Below is a small trained network, with its code and all its weights. Each question gives an input and a class and asks what happens when units are switched off, that is, made to give their printed mean instead of their output.

import numpy as np


def w(rows, s, z=0):
    codes = np.array(rows[::2]) - 128.0
    scale = np.full(codes.shape[1], s)
    scale[-1] = z or s
    return codes * scale


def norm(h):
    return h / np.sqrt((h * h).mean(-1, keepdims=True) + 1e-5)


def f(y):
    return y / 2 * (1 + np.tanh(0.7978845608 * (y + 0.044715 * y**3)))


def log_softmax(a):
    a = a - a.max(-1, keepdims=True)
    return a - np.log(np.exp(a).sum(-1, keepdims=True))


def net(x, mask):
    res = np.array(x, float).reshape(1, 5) / 4 @ E
    u = 0
    for l in range(2):
        y = f(norm(res) @ A[l][:, :-1].T + A[l][:, -1])
        res = res + np.where(mask[u : u + 11], y, B[l][:, -1]) @ B[l][:, :-1]
        u += 11
    return log_softmax(norm(res)[-1] @ U[:, :-1].T + U[:, -1])


A, B = {}, {}
E = w([
[128,127,129,129],'x0',
[160,83,122,65],'x1',
[220,182,129,137],'x2',
[99,187,161,60],'x3',
[108,159,3,104],'x4',
],0.005)
A[0] = w([
[118,136,59,144,90],'0.n0',
[110,156,131,155,131],'0.n1',
[67,213,184,65,24],'0.n2',
[70,253,136,247,66],'0.n3',
[100,219,142,201,31],'0.n4',
[201,65,116,14,110],'0.n5',
[97,172,128,196,4],'0.n6',
[134,132,45,155,96],'0.n7',
[121,71,160,166,151],'0.n8',
[40,56,158,95,99],'0.n9',
[39,203,152,247,75],'0.n10',
],0.0059,0.0017)
B[0] = w([
[75,184,113,143,159],'0.n0',
[125,118,127,113,145],'0.n1',
[47,219,151,118,177],'0.n2',
[196,33,66,7,250],'0.n3',
[172,85,125,49,167],'0.n4',
[138,24,75,40,180],'0.n5',
[186,73,129,106,132],'0.n6',
[49,185,111,155,177],'0.n7',
[38,168,74,157,173],'0.n8',
[53,34,119,74,205],'0.n9',
[124,1,131,43,242],'0.n10',
],0.0071,0.0022)
A[1] = w([
[153,62,206,115,75],'1.n0',
[155,56,106,18,207],'1.n1',
[142,122,102,110,105],'1.n2',
[111,125,248,187,56],'1.n3',
[54,215,163,187,137],'1.n4',
[254,195,129,124,63],'1.n5',
[55,134,163,135,115],'1.n6',
[124,140,92,94,104],'1.n7',
[148,60,87,238,181],'1.n8',
[91,184,183,77,11],'1.n9',
[142,86,219,129,112],'1.n10',
],0.0083,0.0011)
B[1] = w([
[123,153,54,160,177],'1.n0',
[224,126,126,198,254],'1.n1',
[128,141,131,168,141],'1.n2',
[105,171,49,140,151],'1.n3',
[195,114,103,140,134],'1.n4',
[26,10,142,85,171],'1.n5',
[144,96,136,70,152],'1.n6',
[141,157,122,173,150],'1.n7',
[189,189,223,50,176],'1.n8',
[172,148,199,131,145],'1.n9',
[132,163,57,136,166],'1.n10',
],0.014,0.0058)
U = w([
[200,104,87,157,171],'0',
[147,129,107,108,231],'1',
[71,43,126,99,120],'2',
[89,244,42,152,150],'3',
[162,201,213,83,132],'4',
[88,162,170,177,24],'5',
[63,187,156,174,2],'6',
],0.011,0.0058)

Each question gives the input, the list of numbers given to net, and the class t.
The units are the neurons (one row each of A and B). Each row of codes is followed by its name. A weight is (code - 128) times the scale printed after its matrix; where a second scale follows, it is the last column's (A, B and U).
mask holds one flag per neuron, layer by layer. A switched-off neuron (its flag False) gives its mean, the last column of its row in B, instead of its output. The means were averaged over made-up inputs and are rounded, as every weight is.
A unit's drop is (log p(t) with every unit on - log p(t) with that unit switched off) / (log p(t) with every unit on - log p(t) with every unit switched off).
The circuit of an input: a set's keep is (log p(t) with only the set's units on - log p(t) with every unit switched off) / (log p(t) with every unit on - log p(t) with every unit switched off). Starting from the 12 units with the biggest drops (on a tie, the unit counted first), units are removed one at a time, each time the one whose removal leaves the highest keep (on an exact tie, the one counted first), for as long as the keep stays at least 0.8.
units of the circuit, in order: the units of the circuit, biggest drop first
most important unit: the unit with the biggest drop
k most important neurons: the k neurons with the biggest drops, biggest first
top k neurons in layer l: the k neurons of layer l with the biggest drops, biggest first
input [3,2,5,-4,3], class 2: 2 most important neurons -> [1.n5; 0.n9]
input [-2,-1,-3,-4,-4], class 3: most important unit -> 1.n3
input [4,7,8,-8,-8], class 2: top 3 neurons in layer 0 -> [0.n9; 0.n10; 0.n3]
input [5,4,-5,1,8], class 3: units of the circuit, in order -> [0.n10; 0.n3]
input [2,6,-1,-8,2], class 4: units of the circuit, in order -> [1.n8; 0.n3; 0.n10]
input [4,5,8,-4,-7], class 2: top 3 neurons in layer 0 -> [0.n10; 0.n9; 0.n3]
input [6,1,5,-7,2], class 4: units of the circuit, in order -> [1.n8; 0.n3]
input [-5,6,8,6,-8], class 2: top 3 neurons in layer 1 -> [1.n5; 1.n1; 1.n8]
input [-3,-8,-2,6,8], class 0: units of the circuit, in order -> [0.n3; 1.n1]
input [4,0,-4,6,1], class 4: units of the circuit, in order -> [1.n9; 0.n2]
input [2,4,6,-4,2], class 2: 2 most important neurons -> [1.n5; 0.n10]
input [-7,2,-5,-8,-5], class 4: 4 most important neurons -> [1.n8; 0.n8; 1.n5; 1.n1]
input [6,-1,8,-8,-6], class 2: units of the circuit, in order -> [1.n5; 1.n1]
input [3,-3,5,2,-3], class 2: top 2 neurons in layer 0 -> [0.n9; 0.n5]
input [-7,2,8,-5,6], class 2: 2 most important neurons -> [1.n5; 1.n1]
input [2,1,5,3,-8], class 3: most important unit -> 1.n3
input [-1,-3,6,-8,-5], class 4: 2 most important neurons -> [1.n8; 1.n1]
input [-2,-8,-2,6,6], class 0: 4 most important neurons -> [0.n3; 1.n1; 0.n10; 1.n8]
input [4,1,3,0,5], class 3: 3 most important neurons -> [0.n7; 1.n1; 0.n0]
input [-4,4,-4,4,6], class 3: top 2 neurons in layer 0 -> [0.n10; 0.n3]
